Every row comes from one small tree of marks. The marks that hang from a mark follow it in brackets, in the order of their numbers. Every link used is in the known rows. Which tree was each row made from?
Each row is shifted at random along 3 fixed directions that mean nothing.
Known rows:
K542{K382 K403{K36} K783{K767{K11}}}: [ -53 -117   61   16 -100 -118   39   33   89   15  129   53  -83  -17
 -121   56   18  -41    9  -16  -83 -151  -82   45   75 -124  -15  -58
  -50  -64   91   66  108  -11  -51   17   83    6  -55   28   51    8
  -46 -171]
K485{K11 K292{K403} K699{K36{K382}}}: [-126  199   19   88  -97  125   16  147   -3   -6   81    3  -61   14
 -111 -384   28  114  -42  -12  -38  322 -183   50   76  276 -105   95
  -10 -186   69 -133 -183  139  181   70  253  -86  134 -121  219  132
   57  188]
K542{K403{K783{K36 K382 K485{K11} K753}}}: [  55  192  142   87 -123   11   38   70 -211  -54   73   -1   36   20
  -32  -19  127 -179  -66  -86   71 -281   34  156 -127 -212  -54   60
  191   57   34  -58  -57  156   27  218  115  -30   28    0  -98   31
   67  -87]
K783{K36{K699} K382{K542} K753{K485} K767}: [ -26  454  151   11   -9   76  -38   46 -408 -195  -47  -72  149   93
  115   23  132 -115 -129   26   74 -123  212  193   20 -300 -374  102
  239  214  -92 -141 -230  114   38  292  184   39  141 -136 -217  -15
   53  -11]
K292{K382{K542{K403 K783}}}: [ -86   65  -53  246   89  110 -163 -269 -219 -260 -227 -201 -134   17
   25  311  -48   67  401  217  -42  -30  523  -47  137 -436 -385 -296
 -293  527 -170 -145 -179  -24 -318   67  -18   23   56  -30  119 -175
  -73 -202]
K753{K485{K699} K542{K382 K783{K767}}}: [ -48  360   79    8  -14   43   -5  -74 -316 -258  -59 -127  135  130
  128  213   -5   21   18   12  125 -179  205  146  290 -211 -436    3
   81  133 -170  -52 -271    4  -76   97  226  106  183 -130  -67  -20
  -40  -74]
K699{K36{K382{K542{K403}}}}: [-224 -120   42  -15 -220   42   75   80  241  443  -43    6 -144   58
 -302 -167  141  144  190  153   84  392 -127 -132 -348  152  177    0
   13   53  327 -180  251  214  276 -118 -151 -101 -237    8  220   34
  210  -49]
K753{K36{K699} K783{K382{K542} K485}}: [-187  448  202 -313 -139    8   90  186 -243  159   25   25  238  133
   40 -168  210   10 -357   37  184  214 -122  213 -125  123 -147  187
  394  -81  137 -139   -9  171  400   77  147   90  -29 -147 -224  113
  171   18]
K990{K11 K403{K783} K767{K485}}: [-130  253   -9   -7    2  -39  -92   65  -96 -216  115   37   82 -101
  160   37   41   76 -349  151 -155  -19    5   35  410 -127 -285  -44
 -120 -118 -121   51   58 -168  -18   57  153  235  181 -132  -90   28
 -195 -106]
K382{K542{K783{K36 K767}}}: [ -32 -301  -87  187  -86  -15 -120  -84  369  -35  130   19 -259   69
 -236   46  -25  -72  218   56  -97  -95   -9 -170    2 -162  -88 -170
 -350   69   91  102  238  -54 -124  113  -21 -109  -54   79  332 -130
  -13 -149]
K403{K36{K382 K699} K767 K783{K753{K542 K990}}}: [-203 -146   66  133 -234  210  -41 -121   27  149  -97 -266 -216  -66
  -39  303   14  218  442   35  247 -111  350 -216 -327 -261 -161  -89
   33  482  -46 -310    8  161   52   28 -301 -145 -146   12  -40 -243
  -34 -239]
K382{K542{K403{K783{K767{K485 K990}}}}}: [-160  334   80 -130  -23 -177    3  105 -235 -103   56   56  174  -31
  105   35   36  -61 -271   52   56  -70   77  256  227  -95 -150   11
  111 -100  -25  -73  -12  -74   30   32  184  193   87 -207 -207   93
  -92  -47]
K542{K382 K403{K699 K767{K485}}}: [ -95  193   43  114   17   17  -53 -117 -323 -171  -85 -175   36 -117
  115  317  -56   98  173   78   82 -254  395   72   76 -382 -259  -86
    8  308 -154 -134 -190  -27 -169   30  -16  141   63 -131 -169  -39
 -153 -214]
K542{K382 K783{K753 K767}}: [-128 -153  101 -157 -243  -78  125  123  308  336  169  146  -80  144
 -261 -230  139  -78  -42   -4   18   69 -378    3 -202   99  202   55
  132 -208  334   93  383  197  253  -46  -23  -41 -268   60  143   61
  184 -122]
K292{K382{K542} K403{K767{K485} K783}}: [-253   33  -16 -100  -34   -8 -111  -42   38  -10   34   -9   30  -66
   30  -18  -79  132 -113  165  -52   15   90  -23   17 -101 -175  -76
 -130   -2    2 -120  134  -34   66   36   43   62  -55 -159  -81  -24
 -134 -158]
K36{K382 K542{K403{K783{K767{K11}}}} K699}: [ -39 -275   74  108 -123   90   28  -80   16   42  -32 -104 -261  -65
  -79   72   31  215  229  117   -1  -41   95  -71  -98 -190 -149 -175
  -88  182   89 -175    5  110  -31   38  -38 -184   -5   82  129  -98
  -53 -128]
K36{K382{K542{K403{K767}}} K699}: [-184  486  145 -236   36  -97   18  228 -431 -132   53   31  238  -74
  130 -175   -2   89 -373   40    5  235  -16  336  194   51 -331  165
  262 -154  -77 -132 -220   -6  158   51  400  210  169 -280 -231  109
 -107   32]
K699{K36{K382 K542}}: [-202  -38   83   -7 -245  108  119   32   66  383 -104  -90 -145   60
 -199 -138  179  194  259  170  179  379  -29 -107 -415   66  109  -11
  105  186  314 -270  107  326  289 -126 -214 -144 -218   29  178   33
  223  -35]
K485{K783{K753{K36 K542} K767}}: [ -57  180   10  169 -121  131  -50  -86  -54 -134  -29 -139  -28  159
   35  161   19  -54  158    7  163 -164  171  -38   90 -202 -277  -35
  -10  190  -71  -76 -116   34  -49  128   26  -32   87  -47   76  -80
   33  -98]
K485{K11 K292 K699{K36{K382}}}: [ -96  332   10   30  -54   28   13  262  -10 -104  223   85   24    8
  -87 -453  -19   50 -209 -113  -46  332 -307  142  250  383 -152  191
    2 -370   38  -33 -207   44  194  101  437   -2  232 -178  221  185
   18  292]
K542{K403{K699{K36} K767{K990}} K783}: [-115  153  -26   67   40 -187  -96  157  -89 -373  206   57   68 -158
   56   71 -157  -43 -220  -84 -140  -71   16  165  481  -66 -273   28
 -224 -193 -193   23 -145 -227 -157   90  350  158  216 -179  -53   -8
 -323  -81]
K699{K36{K542{K403 K783{K382 K753}}}}: [   2 -267   23  233 -162   51   11  -30  150   34   -8  -26 -210   35
 -232   44   51    5  257   65  -31   -4   -1  -79  -66 -158  -62 -110
 -192  141  136  -97   77  129  -68   77  -13 -177  -49  120  253  -95
   31 -136]
K382{K542{K403 K783{K753{K36 K990} K767}}}: [-141  259  108   47  -94   27    7  -27 -237  -17 -150 -113   27  135
  -11  245  134  -85  114   45  163  -25  264  100   -1 -244 -223  -29
  167  305  -53 -127 -106   95  -21   69  -17   62  -17  -77 -112 -103
   78 -175]
K767{K11 K485{K699 K783{K36}}}: [ -43  344   87 -103  -95  -58   23  165 -111   -3  198   77  129    8
   52 -291   72  -60 -300  -55   56  -34 -189  233  117  177  -19   95
  228 -327   68   60  -31   -4  228   78  242   84  135 -161  -54  297
   46  149]
K36{K382 K542{K403{K699 K767 K783}}}: [-178   97  155 -174 -131  -56   68  133 -231   75   51  -51   63 -162
   17   -8  -12  190 -106   15  143  -12   38  146 -129  -23 -114   63
  219  -43   15 -175  -23  101  175  -63   81   71  -15 -149 -180   18
 -121 -151]
K767{K485{K292 K699{K36} K783} K990{K11}}: [ -60 -246 -123  388 -159  171 -123 -106  357   30   60  -79 -379  -34
 -205  -63   14   93  425   37    6   28   61 -257  115   44   17 -230
 -373  119   64  -61   84    9  -62   43 -150 -186   65   37  443   16
   26   95]
K485{K11 K292 K783{K36{K382{K542}}}}: [ -52  119   16  133  -82   94  -50  -14  -46  -12   32  -72 -176   48
 -155 -215   48    7  230  -10  109   99   73   18  -49   55 -131  -81
   -3   99   35 -109 -101  123   49   90   90 -120   95  -64  266   42
  123  140]
K403{K36{K699} K382{K542{K783{K485}}} K767}: [-174  320  208 -263  -99 -121   28  203 -336   94  144   20  205 -174
   60  -77   57   37 -251  -69  159  -29   74  242 -200  -19  -57  138
  360  -43  -22 -139    7   99  278   41  148  162  -66 -200 -365   87
  -50  -82]
K753{K485 K542{K783{K382}}}: [-112   18   -3  122 -127  155  -23 -207   27   15 -143 -198  -91  157
  -17  306   42  126  324  151  168  -98  242 -147  -56 -255 -249 -135
  -98  354   33 -113   15  100  -37    6 -158  -58  -53   38  136 -145
   69 -175]
K403{K36 K699 K767}: [-236  -43   59   66 -232  127  -16  -75   36  352  -71 -220 -161 -132
  -73  189   77  176  427   68  276  -74  319 -203 -565 -178  175  -75
  135  388   99 -186  185  200  175 -138 -453  -19 -303  -23  -46  -49
   68 -249]
K783{K767{K485{K292{K382}}}}: [-163  563   91  -70    5   42   12   33 -423 -176  -57  -56  190   83
  172  -60   86  -26 -156   94   72   44  142  243  149 -146 -283   59
  208   94  -25 -133 -257  115   60   78  141  170  103 -228 -170  115
   28   21]
K753{K485 K542{K783{K36}}}: [-105   30   12   19 -158   33    6  -32  147   44   48  -49   -4  126
  -73  101   19   19   46   51   80  -59  -45  -63    8  -47 -133  -10
  -30    6   74   32   88   20   76   10    2   11  -33   -2  109  -29
   32 -120]
K382{K542{K403 K783{K36 K767{K11}}}}: [ -51 -107   38   23 -100 -122  -10   46  166   64  115   94 -104   32
 -163  -32   65 -106  -39   34  -92  -82 -101   29   28  -79    1  -88
  -66  -99  133   94  209  -31   -2   67   82  -31  -48   16  110   37
   19  -96]
K699{K36{K542{K403{K767} K783{K382 K485}}}}: [   7   38   69   31  -54 -134   10  140 -118 -241  157   79   64  -38
  -56    0  -38  -48 -222  -47  -70  -81 -113  190  240 -104 -260   61
  -89 -166   -4  -29  -88  -14  -55  156  350   19  160  -64    2  -16
 -166  -93]
K292{K403{K36 K699 K767{K11 K990}}}: [-163 -421 -178  230  -67  -13 -208  -36  536 -133  268   28 -275 -213
  -78   60 -237  137   25    9 -273 -181  -54 -278  254  -80 -101 -142
 -558 -151  -43   88  228 -263 -162  102   33  -96   31  -17  207 -137
 -332 -167]
K382{K542{K403{K767} K783{K485 K753{K990}}}}: [ -45   70  -21  123   36  -90 -124   26  -25 -327  123   42   13  -10
  -10  164 -126  -88 -117  -47  -98 -159   68  105  380 -198 -367  -31
 -194  -32 -183   75  -37 -169 -195  202  325  101  172 -100    5 -158
 -211 -130]
K485{K11 K699 K783{K36}}: [ -30   -3   10   32 -200   48   -7  106  239  143  214   39 -140   61
 -191 -356   53   -8   29 -100   77   67 -274   -5  -83  283  108   43
   40 -281  157   87  120   93  227   31  122 -104   19  -19  305  159
  129  104]
K403{K36{K542} K783{K767}}: [-103  164   89   38 -106   14   -2  -15 -245  -62  -21 -144   -8  -75
   62  161   37   52  127   40  174 -124  283   57 -154 -245 -141  -46
   92  239  -43 -171  -88  102   13   12  -54   29  -18  -66  -92  -51
  -51 -158]
K767{K485 K990{K403}}: [-285  212  124 -214 -264  -19  142  108    4  442  -49   23   66   64
  -33 -140  279   85 -125  194  179  239 -127   67 -221  119  234   40
  325  -61  310 -123  267  209  388 -201 -238  112 -221  -91 -100  202
  208  -71]
K753{K485{K292 K699} K783{K767{K11}}}: [-100  168   -7   47  -67  102  -17   25  114  -90  119  -22  -40  116
   -6  -46  -25   70  -78  -21   24  -51 -115  -17  240  112 -228   16
  -51 -161    2   59  -37  -28   90   83  175    2  149 -100  143   24
   -1   79]
K382{K542{K403{K36{K699} K767}}}: [-110  303   51  139   52   40 -128  -42 -422 -240  -95 -196   31 -180
  144  247  -61   90  157   62   68  -74  495  103   56 -323 -342  -70
   19  351 -259 -195 -284  -60 -143   79   84  135  133 -173 -169  -69
 -179 -131]
K767{K11 K485{K292} K990{K403{K699 K783{K753}}}}: [-131  100   40  138 -102   41  -50   -3  -47   -9   46  -41  -70 -160
   75   71   55   43    3   53   14 -214  181    3  108 -140  -31 -128
   -9   75  -59  -91   55  -34    2   54  -93   45   44  -89 -114   62
  -87  -22]

Which tree is each row?
[-294  225   -5  -11 -132  234  -10  -87   55   24 -121 -178  -15  256
  -32  144   48  153  106  102  162  196   70 -124   67   29 -325   29
  -14  217   25 -150 -129  122  137    3  -82    5  -12 -104   79 -153
   99  -96]
K753{K36 K485{K292{K382}} K783 K990}
[  49 -433  -79  248 -246  116  -81  -36  617   56  242   77 -238  137
 -264  -67  -22  -59   77  -31  -95 -307 -297 -243   50  -62  -67  -16
 -304 -168  197  127  304  -21  -15  260   19 -240   12  100  355  -65
   14  -84]
K783{K36 K382 K753{K542} K767{K485{K699}}}
[  31  202  116   13  -74  -39   21   28 -224 -164   67    5   55  125
   -2   53  146 -208  -92  -12   44 -241   42  178  -24 -309 -188   26
  113  113   53   -3  -62  129  -27  212   92   15   31  -13  -77  -11
   56 -145]
K542{K783{K36 K382 K485 K767}}
[-146  127  160 -188 -183   42   61  170  -33  128  109   91    2   81
  -65 -465  171  -25 -279   20  -52  147 -303  172  -59  172   -1   85
  258 -264  195  -56   20  215  316   87  152  -88  -27  -96  -18  202
  119   63]
K485{K292{K382 K403} K783{K36{K699} K767{K11}}}
[-280   13    7  -84 -214  119   29    8  295  249  -28  -46  -81  164
  -84   76  156  216  -69  177   58  239 -160 -207   25  111  -93   -5
  -31  -12  149   -8  273   73  259 -102 -149   24 -107    9  122 -113
  100 -156]
K753{K485 K783 K990{K11 K403}}
[ -87  115   53    1  -85  -85   18   56  -31 -116  104   90  -21   46
   22  -37  125  -70 -226   65  -81 -128  -97  154  351  -95 -159  -70
  -27 -134   76   10   45  -23  -24   98  112   34  125  -79  -13   92
  -37    3]
K542{K783{K382 K767{K11 K485{K292} K990{K403}}}}
[ -74  -19  -29  211  -87  196  -75  -54   69  -58   42  -80 -118   -4
  -85  -53  -36  119  148   53  -20  -63   64  -89  -12  -62 -153  -33
 -164   85   -2  -80  -75   90   -8  122   37  -71   48  -59  169  -45
  -12  -60]
K783{K485{K292{K403{K382}} K699}}
[ -86  218  -78  203   79   32 -163  -80 -148 -372   21  -88   -8 -108
  188  230  -65   92  -70  155 -140 -130  254  -29  416 -328 -416 -127
 -268  137 -219   -4 -112 -199 -229  120  114  169  235 -121  -24  -74
 -247 -136]
K990{K11 K403{K767{K485}}}
[ -20 -255  100 -108 -283  -51   98  179  297  272  216  140  -98   67
 -340 -395   69   20  -81  -61   19   91 -482   77  -65  321  142   92
  102 -423  287   85  208  133  264  -30  177 -117  -42   10  279  170
  113   -8]
K485{K699 K783{K36{K542{K382 K403}}}}
[-195  343   90 -137  -93  -62   38  114 -215  -33   42  -37  214  -19
  104   83  -17   85 -197   37  119  -36   57  152   83  -35 -199  116
  138  -64  -48 -121  -82    3  112  -28  173  161   24 -179 -178   33
  -72 -127]
K753{K542{K403{K382 K783}}}
[ -36  -87  -33  126 -138   52   -7  -18  270   66  137   19 -176   90
 -136  -85   41    8   85    1    8  -27 -149 -118  -69  -21   19  -36
 -130  -65  173   68  186   87   61   77   26  -97  -51   63  274  -30
   74  -43]
K783{K485{K11} K767}
[ -85  -58   12   73  -66  125  -14  -26   -3  -50   -3  -88 -153   -8
  -46  -93  -11  232  131  140  -25  228    9  -36   20  -42 -263  -67
 -118  103   66 -139  -95   89   32   40   92  -94   67    0  211  -63
  -33  -17]
K36{K382 K542 K699}
[  -8 -421   77   29 -270  -74   42   64  359  183  202  124 -191   51
 -290  -26  128 -131   -9  -58  -34 -285 -265  -42 -139 -114  150  -29
  -62 -117  274   90  354  110   54  117  -91 -150 -153  116  122  -44
   38 -238]
K542{K403{K699} K783{K36 K382 K485 K767{K990}}}
[ -83 -289  -96  191 -118   28  -42  -21  384   17   96    8 -230   37
 -255  -72  -56  118  211   95 -114  202 -141 -199   71   16  -88  -71
 -397  -13  159  -32  115   16  -38   23   61 -154  -33   75  418  -79
  -14  -52]
K699{K36{K542{K382}}}
[ -19  181  176  -91  -64  -48   85  132 -315 -116   56   12   57   37
   -8  -81  112  -61 -155   -1  -15   -7  -59  272   44 -127 -213   65
  223  -17   31  -64 -186  114   46  109  214   54   89  -63 -107   44
  -14 -105]
K542{K403 K783{K36{K382 K699} K767}}
[-212  115   44  -30 -215  186  -26   12   76   95  -31 -121  -12  139
  -36  145  148  175  -64   92  143   34    0 -124   62    6 -249   83
   45   74    4 -101   40   77  189   36  -95   31   44  -95   -9 -109
   37 -182]
K753{K36 K485{K699} K990{K403{K783{K382}} K767}}
[-102  184   -4  190  -30   76  -70  -22 -175 -147  -58 -152  -40  -90
   46  100  -15  131  176   89   57   94  279  -22   18 -166 -225  -55
 -125  238  -87 -179 -187   35  -41   44   38   -3   80  -72   60  -36
  -74  -35]
K403{K699{K36{K542}}}
[   9  166   51  132   20   52  -57  -47 -286 -308  -30 -113  -24  -15
   50   39   -1   32   87   79  -57    2  202  118  179 -270 -400  -48
  -67  215 -112 -112 -320   19 -154  162  204   -9  176  -44   44  -33
  -84  -49]
K783{K36{K542{K382} K699}}
